Here is a tiny trained network, its code and every weight. The questions are about switching its units off for an input and a class, where a switched-off unit gives its printed mean instead of its output.

import numpy as np


def w(rows, s, z=0):
    codes = np.array(rows[::2]) - 128.0
    scale = np.full(codes.shape[1], s)
    scale[-1] = z or s
    return codes * scale


def f(y):
    return y / 2 * (1 + np.tanh(0.7978845608 * (y + 0.044715 * y**3)))


def log_softmax(a):
    a = a - a.max(-1, keepdims=True)
    return a - np.log(np.exp(a).sum(-1, keepdims=True))


def net(x, mask):
    res = np.array(x, float).reshape(1, 7) / 4 @ E
    y = f(res @ A[0][:, :-1].T + A[0][:, -1])
    res = res + np.where(mask, y, B[0][:, -1]) @ B[0][:, :-1]
    return log_softmax(res[-1] @ U[:, :-1].T + U[:, -1])


A, B = {}, {}
E = w([
[117,135,132],'x0',
[127,133,127],'x1',
[129,128,133],'x2',
[189,183,76],'x3',
[126,126,123],'x4',
[128,130,125],'x5',
[29,73,2],'x6',
],0.0063)
A[0] = w([
[74,67,186,182],'n1',
[197,105,180,13],'n2',
[80,252,180,73],'n3',
[160,196,211,29],'n4',
[109,77,164,96],'n5',
[87,88,172,5],'n6',
[157,156,143,84],'n7',
[86,127,81,20],'n8',
],0.011,0.0027)
B[0] = w([
[169,247,130,225],'n1',
[65,92,173,184],'n2',
[114,131,131,161],'n3',
[97,65,151,253],'n4',
[148,146,94,145],'n5',
[124,171,143,127],'n6',
[131,137,181,146],'n7',
[100,89,135,162],'n8',
],0.011,0.0032)
U = w([
[175,217,165,253],'0',
[2,16,192,26],'1',
[199,210,156,109],'2',
],0.0075,0.0024)

Each question gives the input, the list of numbers given to net, and the class t.
The units are the neurons (one row each of A and B). Each row of codes is followed by its name. A weight is (code - 128) times the scale printed after its matrix; where a second scale follows, it is the last column's (A, B and U).
mask holds one flag per neuron, in row order. A switched-off neuron (its flag False) gives its mean, the last column of its row in B, instead of its output. The means were averaged over made-up inputs and are rounded, as every weight is.
A unit's drop is (log p(t) with every unit on - log p(t) with that unit switched off) / (log p(t) with every unit on - log p(t) with every unit switched off).
The circuit of an input: a set's keep is (log p(t) with only the set's units on - log p(t) with every unit switched off) / (log p(t) with every unit on - log p(t) with every unit switched off). Starting from all 8 units, units are removed one at a time, each time the one whose removal leaves the highest keep (on an exact tie, the one counted first), for as long as the keep stays at least 0.8.
circuit, biggest first: the units of the circuit, biggest drop first
k most important neurons: the k neurons with the biggest drops, biggest first
drop of u: that unit's drop, to one decimal
input [-8,2,6,4,-2,1,-8], class 1: circuit, biggest first => n4, n2
input [-5,4,8,3,-7,5,-7], class 1: 3 most important neurons => n4, n2, n1
input [-2,-6,-7,-8,1,8,2], class 0: circuit, biggest first => n1
input [3,3,-5,-5,4,1,5], class 0: 2 most important neurons => n1, n4
input [4,0,-1,-2,-2,-4,-5], class 1: 2 most important neurons => n4, n2
input [1,4,-1,2,3,1,-6], class 1: circuit, biggest first => n4, n1
input [-4,-2,-8,4,-2,6,-5], class 1: 3 most important neurons => n1, n4, n2
input [-7,1,-2,-8,-1,-4,4], class 0: drop of n1 => 0.4
input [-6,8,-6,-6,7,8,0], class 2: drop of n2 => 0.1
input [1,6,3,-7,-7,3,1], class 0: drop of n1 => 0.2
